Look-ups in named tables: a row name and a column name give one cell, copied from the table.

tez:
       kesova     dip  vososo   gato     rek    lova     ker  zanipid     gav
gola      764   20494  -33676  63666   67699   11416   35154    32622   -4314
zev    -37166   11967   28735  12547   40037   68885   25869   -18914     975
dis     62586  -39901   49893  63497  -17724   34163   31012    50338   34815
fanek   -3606   44678  -40560  72907  -20881   70519  -24692   -23781  -47216
zadot  -20421  -17395  -56975  31921   70133   49102     812   -26992   73627
ser     63844  -21851  -16319  29632   22292  -31716    6969   -62140   47503
fulev  -15766   50563   25376   6201    4560  -38279   72624    46156   64521

dis, lova -> 34163
gola, lova -> 11416
dis, dip -> -39901
fulev, gav -> 64521
fulev, dip -> 50563
zev, dip -> 11967
zadot, lova -> 49102
zadot, ker -> 812
zev, kesova -> -37166
fulev, lova -> -38279
gola, gato -> 63666
gola, rek -> 67699
fanek, dip -> 44678

muvokav:
,nos,fabu,zota,fufe,puzinim,sud
ner,122,141,115,75,86,75
zuvi,119,38,108,129,85,85
fak,79,94,101,61,216,138
bef,131,34,70,159,54,82

ner, sud => 75
zuvi, fabu => 38
ner, fufe => 75
bef, nos => 131
fak, sud => 138
bef, fufe => 159
bef, zota => 70
zuvi, nos => 119
bef, fabu => 34
bef, puzinim => 54
ner, nos => 122
Row with the largest fufe: bef

puzabez:
	diz	zatef	des	bodate	bod	duni	vifa
refirov	123	194	162	231	221	240	234
nolop	182	110	146	8	72	20	42
gativ	109	43	72	23	19	8	8
pitub	194	237	221	181	239	212	233
komid	41	8	18	78	8	46	21
mep	22	79	47	217	117	188	152
fibeka	235	231	240	109	212	146	184
duf	231	182	212	40	146	71	109
zit	8	21	9	152	46	116	79

What is the vifa of nolop in puzabez? 42
What is the des of refirov in puzabez? 162
What is the des of pitub in puzabez? 221
What is the duni of zit in puzabez? 116
What is the diz of komid in puzabez? 41
What is the vifa of duf in puzabez? 109
What is the vifa of fibeka in puzabez? 184
What is the bod of mep in puzabez? 117
What is the duni of nolop in puzabez? 20
What is the bod of gativ in puzabez? 19
What is the zatef of gativ in puzabez? 43
What is the des of komid in puzabez? 18
What is the bod of zit in puzabez? 46
What is the zatef of nolop in puzabez? 110
What is the diz of gativ in puzabez? 109
What is the duni of duf in puzabez? 71
Row with the largest zatef: pitub

Table rimef
columns: bosuto, fab, pok, fak, duto, rovus, teligu, mam, raku, mimoz
topuli: [22, 44, 48, 66, 34, 32, 36, 70, 17, 48]
tavo: [49, 68, 33, 48, 48, 81, 42, 48, 55, 45]
rumuv: [47, 44, 21, 58, 49, 74, 42, 62, 29, 21]
memugu: [60, 42, 29, 36, 45, 20, 5, 27, 62, 54]
mab: [18, 62, 41, 51, 45, 56, 65, 48, 50, 61]
mik: [29, 25, 54, 33, 33, 55, 67, 1, 40, 51]
vaf: [51, 12, 36, 40, 37, 64, 43, 16, 21, 16]
keke: [14, 31, 27, 17, 28, 25, 68, 54, 30, 13]

What is the mam of mab in rimef?
48
What is the fab of vaf in rimef?
12
What is the teligu of tavo in rimef?
42
What is the duto of mab in rimef?
45
What is the rovus of keke in rimef?
25
What is the teligu of memugu in rimef?
5
Row with the largest pok: mik

bogud:
	tov	veve	toka	vus	rofana
das	79	47	99	138	113
did	47	154	105	121	59
lomar	11	153	109	49	134
fup	227	116	79	79	158

What is the veve of did in bogud? 154
What is the tov of das in bogud? 79
What is the veve of fup in bogud? 116
What is the rofana of fup in bogud? 158
What is the vus of did in bogud? 121
What is the rofana of lomar in bogud? 134
What is the toka of das in bogud? 99
What is the veve of lomar in bogud? 153
What is the vus of lomar in bogud? 49
Which row has the largest toka? lomar

Table kesafo
         govalo   meven
fuf       85.61   53.76
ratunog   36.41    4.94
vifuz    -78.39  -46.72
vofupo   -34.88   -2.17
mut      -86.56  -43.27
seleguz  -34.87  -20.08
litut     86.76   56.94
pok       87.10   39.95
gezopar   36.32   21.34
sazomus   38.15    5.99
sopapo   -30.61  -18.83
godozib   87.07   29.71

What is the govalo of ratunog in kesafo? 36.41
What is the meven of vifuz in kesafo? -46.72
What is the govalo of fuf in kesafo? 85.61
What is the govalo of vofupo in kesafo? -34.88
What is the govalo of pok in kesafo? 87.10
What is the meven of litut in kesafo? 56.94
What is the meven of sazomus in kesafo? 5.99
What is the meven of fuf in kesafo? 53.76
What is the meven of sopapo in kesafo? -18.83
What is the govalo of gezopar in kesafo? 36.32
What is the meven of gezopar in kesafo? 21.34
What is the meven of pok in kesafo? 39.95
What is the meven of mut in kesafo? -43.27
What is the govalo of sazomus in kesafo? 38.15
What is the meven of seleguz in kesafo? -20.08
What is the meven of ratunog in kesafo? 4.94
What is the meven of godozib in kesafo? 29.71
Which row has the largest govalo? pok

